Here is a tiny trained network, its code and every weight. The questions are about switching its units off for an input and a target symbol, where a switched-off unit gives its printed mean instead of its output.

import numpy as np


def w(rows, s, z=0):
    codes = np.array(rows[::2]) - 128.0
    scale = np.full(codes.shape[1], s)
    scale[-1] = z or s
    return codes * scale


def f(y):
    return y / 2 * (1 + np.tanh(0.7978845608 * (y + 0.044715 * y**3)))


def softmax(a):
    e = np.exp(a - a.max(-1, keepdims=True))
    return e / e.sum(-1, keepdims=True)


def log_softmax(a):
    a = a - a.max(-1, keepdims=True)
    return a - np.log(np.exp(a).sum(-1, keepdims=True))


def net(x, mask):
    ids = ['αβγζηθλμξπστ'.index(c) for c in x.split()]
    T = len(ids)
    res = E[ids] + P[:T]
    u = 0
    for l in range(2):
        q, k, v = (res @ M[l].T for M in (Q, K, V))
        z = softmax(np.where(np.tri(T) > 0, q @ k.T / 3**0.5, -1e9)) @ v
        res = res + np.where(mask[u], z, O[l][:, -1]) @ O[l][:, :-1]
        u += 1
        y = f(res @ A[l][:, :-1].T + A[l][:, -1])
        res = res + np.where(mask[u : u + 12], y, B[l][:, -1]) @ B[l][:, :-1]
        u += 12
    return log_softmax(res[-1] @ U[:, :-1].T + U[:, -1])


Q, K, V, O, A, B = {}, {}, {}, {}, {}, {}
E = w([
[131,164,73,190],'α',
[89,79,149,60],'β',
[144,69,31,64],'γ',
[225,92,151,149],'ζ',
[145,129,26,154],'η',
[172,116,251,210],'θ',
[120,175,173,223],'λ',
[193,71,106,75],'μ',
[208,128,75,68],'ξ',
[173,106,129,41],'π',
[34,116,53,61],'σ',
[114,135,176,51],'τ',
],0.012)
P = w([
[77,1,137,193],'0',
[89,154,96,43],'1',
[112,16,140,157],'2',
[99,151,93,39],'3',
[141,21,145,143],'4',
[108,149,90,36],'5',
[167,30,147,132],'6',
],0.0085)
Q[0] = w([
[127,133,68,99],'L0H0',
[112,157,1,243],'L0H0',
[9,156,206,131],'L0H0',
],0.018)
K[0] = w([
[92,81,71,104],'L0H0',
[151,169,2,226],'L0H0',
[36,166,205,154],'L0H0',
],0.017)
V[0] = w([
[2,180,126,166],'L0H0',
[134,137,132,138],'L0H0',
[185,158,168,166],'L0H0',
],0.0091)
O[0] = w([
[224,118,70,111,95],'L0H0',
[135,128,119,138,104],'L0H0',
[126,134,107,253,1],'L0H0',
],0.0059,0.0049)
A[0] = w([
[108,167,120,125,61],'L0N0',
[167,114,106,160,3],'L0N1',
[4,90,114,191,128],'L0N2',
[114,187,105,124,112],'L0N3',
[153,214,169,119,118],'L0N4',
[113,157,129,125,41],'L0N5',
[144,130,148,180,15],'L0N6',
[80,127,95,160,183],'L0N7',
[130,223,110,166,56],'L0N8',
[177,75,84,203,33],'L0N9',
[105,173,116,120,54],'L0N10',
[102,160,169,106,25],'L0N11',
],0.015,0.0049)
B[0] = w([
[203,164,32,123,93],'L0N0',
[61,188,42,86,96],'L0N1',
[217,192,237,107,255],'L0N2',
[254,114,57,126,143],'L0N3',
[113,229,190,113,116],'L0N4',
[168,182,34,106,77],'L0N5',
[100,94,34,88,128],'L0N6',
[126,118,220,142,212],'L0N7',
[154,171,86,68,120],'L0N8',
[97,103,97,31,197],'L0N9',
[187,160,64,170,109],'L0N10',
[60,250,60,133,94],'L0N11',
],0.016,0.0027)
Q[1] = w([
[133,137,130,201],'L1H0',
[191,136,82,68],'L1H0',
[84,89,143,250],'L1H0',
],0.023)
K[1] = w([
[213,164,166,134],'L1H0',
[97,98,3,225],'L1H0',
[162,132,198,61],'L1H0',
],0.02)
V[1] = w([
[173,146,117,158],'L1H0',
[149,111,180,47],'L1H0',
[214,121,238,2],'L1H0',
],0.0019)
O[1] = w([
[171,150,132,122,107],'L1H0',
[142,97,138,187,201],'L1H0',
[210,36,168,251,252],'L1H0',
],0.0019,0.0047)
A[1] = w([
[90,249,105,141,67],'L1N0',
[74,114,9,101,50],'L1N1',
[136,150,110,137,132],'L1N2',
[61,189,169,169,41],'L1N3',
[91,168,105,143,193],'L1N4',
[112,119,128,94,47],'L1N5',
[13,141,71,55,22],'L1N6',
[111,194,81,63,156],'L1N7',
[84,123,81,43,177],'L1N8',
[143,158,181,136,1],'L1N9',
[149,175,97,110,225],'L1N10',
[144,205,38,128,125],'L1N11',
],0.017,0.0056)
B[1] = w([
[91,113,186,29,139],'L1N0',
[6,145,152,28,215],'L1N1',
[183,135,86,126,125],'L1N2',
[174,155,163,219,129],'L1N3',
[172,192,86,136,126],'L1N4',
[153,125,106,150,153],'L1N5',
[49,58,186,246,213],'L1N6',
[82,243,96,164,206],'L1N7',
[251,129,42,114,255],'L1N8',
[85,139,101,168,173],'L1N9',
[196,193,127,79,177],'L1N10',
[162,47,237,186,187],'L1N11',
],0.024,0.0094)
U = w([
[189,153,158,170,73],'α',
[105,126,116,200,26],'β',
[89,100,60,101,32],'γ',
[65,94,218,140,237],'ζ',
[165,92,119,2,200],'η',
[139,147,158,217,3],'θ',
[151,195,177,77,22],'λ',
[179,83,99,172,100],'μ',
[171,180,100,112,103],'ξ',
[154,168,95,187,114],'π',
[84,207,109,86,150],'σ',
[138,203,153,163,69],'τ',
],0.0082,0.0064)

Each question gives the input, a string of symbols that net reads in full, and the target symbol t.
The units are the heads (3 rows each of Q, K, V and O) and the neurons (one row each of A and B). Each row of codes is followed by its name. A weight is (code - 128) times the scale printed after its matrix; where a second scale follows, it is the last column's (O, A, B and U).
mask holds one flag per unit, layer by layer, with each layer's heads first. A switched-off unit (its flag False) gives its mean, the last column of its rows in O or B, instead of its output. The means were averaged over made-up inputs and are rounded, as every weight is.
A unit's drop is (log p(t) with every unit on - log p(t) with that unit switched off) / (log p(t) with every unit on - log p(t) with every unit switched off).
The circuit of an input: a set's keep is (log p(t) with only the set's units on - log p(t) with every unit switched off) / (log p(t) with every unit on - log p(t) with every unit switched off). Starting from the 12 units with the biggest drops (on a tie, the unit counted first), units are removed one at a time, each time the one whose removal leaves the highest keep (on an exact tie, the one counted first), for as long as the keep stays at least 0.8.
units of the circuit, in order: the units of the circuit, biggest drop first
top k neurons: the k neurons with the biggest drops, biggest first
top k neurons in layer l: the k neurons of layer l with the biggest drops, biggest first
input σ ζ γ η σ, target η: top 3 neurons => (L0N9, L1N6, L1N7)
input λ σ τ γ τ τ, target τ: top 3 neurons => (L1N7, L1N6, L1N8)
input θ η π λ η β θ, target η: top neuron in layer 1 => (L1N6)
input σ π ξ σ α γ γ, target η: top 3 neurons => (L1N6, L1N7, L0N9)
input α λ α, target η: units of the circuit, in order => (L1N6, L1N7)
input η η ζ σ π γ γ, target η: top 2 neurons => (L1N6, L0N9)
input τ μ ζ σ γ, target ζ: top 2 neurons => (L1N8, L0N9)
input β λ π θ σ σ γ, target ζ: top 2 neurons in layer 0 => (L0N9, L0N3)
input α σ γ σ γ λ, target λ: top 3 neurons => (L0N4, L1N0, L0N8)
input σ τ γ π, target π: top 2 neurons in layer 0 => (L0N2, L0N11)
input γ θ ξ, target ζ: top 4 neurons => (L1N8, L0N9, L1N10, L0N6)
input σ α σ σ ξ, target ζ: top 2 neurons => (L1N8, L1N10)
input τ β τ, target η: top 3 neurons in layer 0 => (L0N2, L0N7, L0N9)
input π λ η τ, target τ: top 3 neurons => (L1N7, L1N6, L0N11)
input γ σ π α, target α: top 3 neurons => (L1N11, L0N3, L1N1)
input η η σ λ μ σ, target σ: top 3 neurons => (L1N1, L1N7, L1N8)
input π τ τ, target η: top 3 neurons in layer 0 => (L0N2, L0N7, L0N4)
input λ γ σ μ, target μ: top neuron in layer 0 => (L0N2)
input η λ α τ λ, target η: top 3 neurons in layer 0 => (L0N9, L0N6, L0N2)
input η γ η η η θ α, target ζ: units of the circuit, in order => (L1N8)
input γ λ η π, target π: top 3 neurons in layer 1 => (L1N8, L1N6, L1N7)
input α η η, target η: top 2 neurons => (L0N9, L1N6)
input μ λ σ σ σ α, target α: top 2 neurons in layer 0 => (L0N3, L0N9)
input γ σ σ ξ μ γ, target γ: top 2 neurons => (L1N8, L0N2)
input π η ζ η σ π η, target μ: top 3 neurons in layer 0 => (L0N9, L0N2, L0N1)
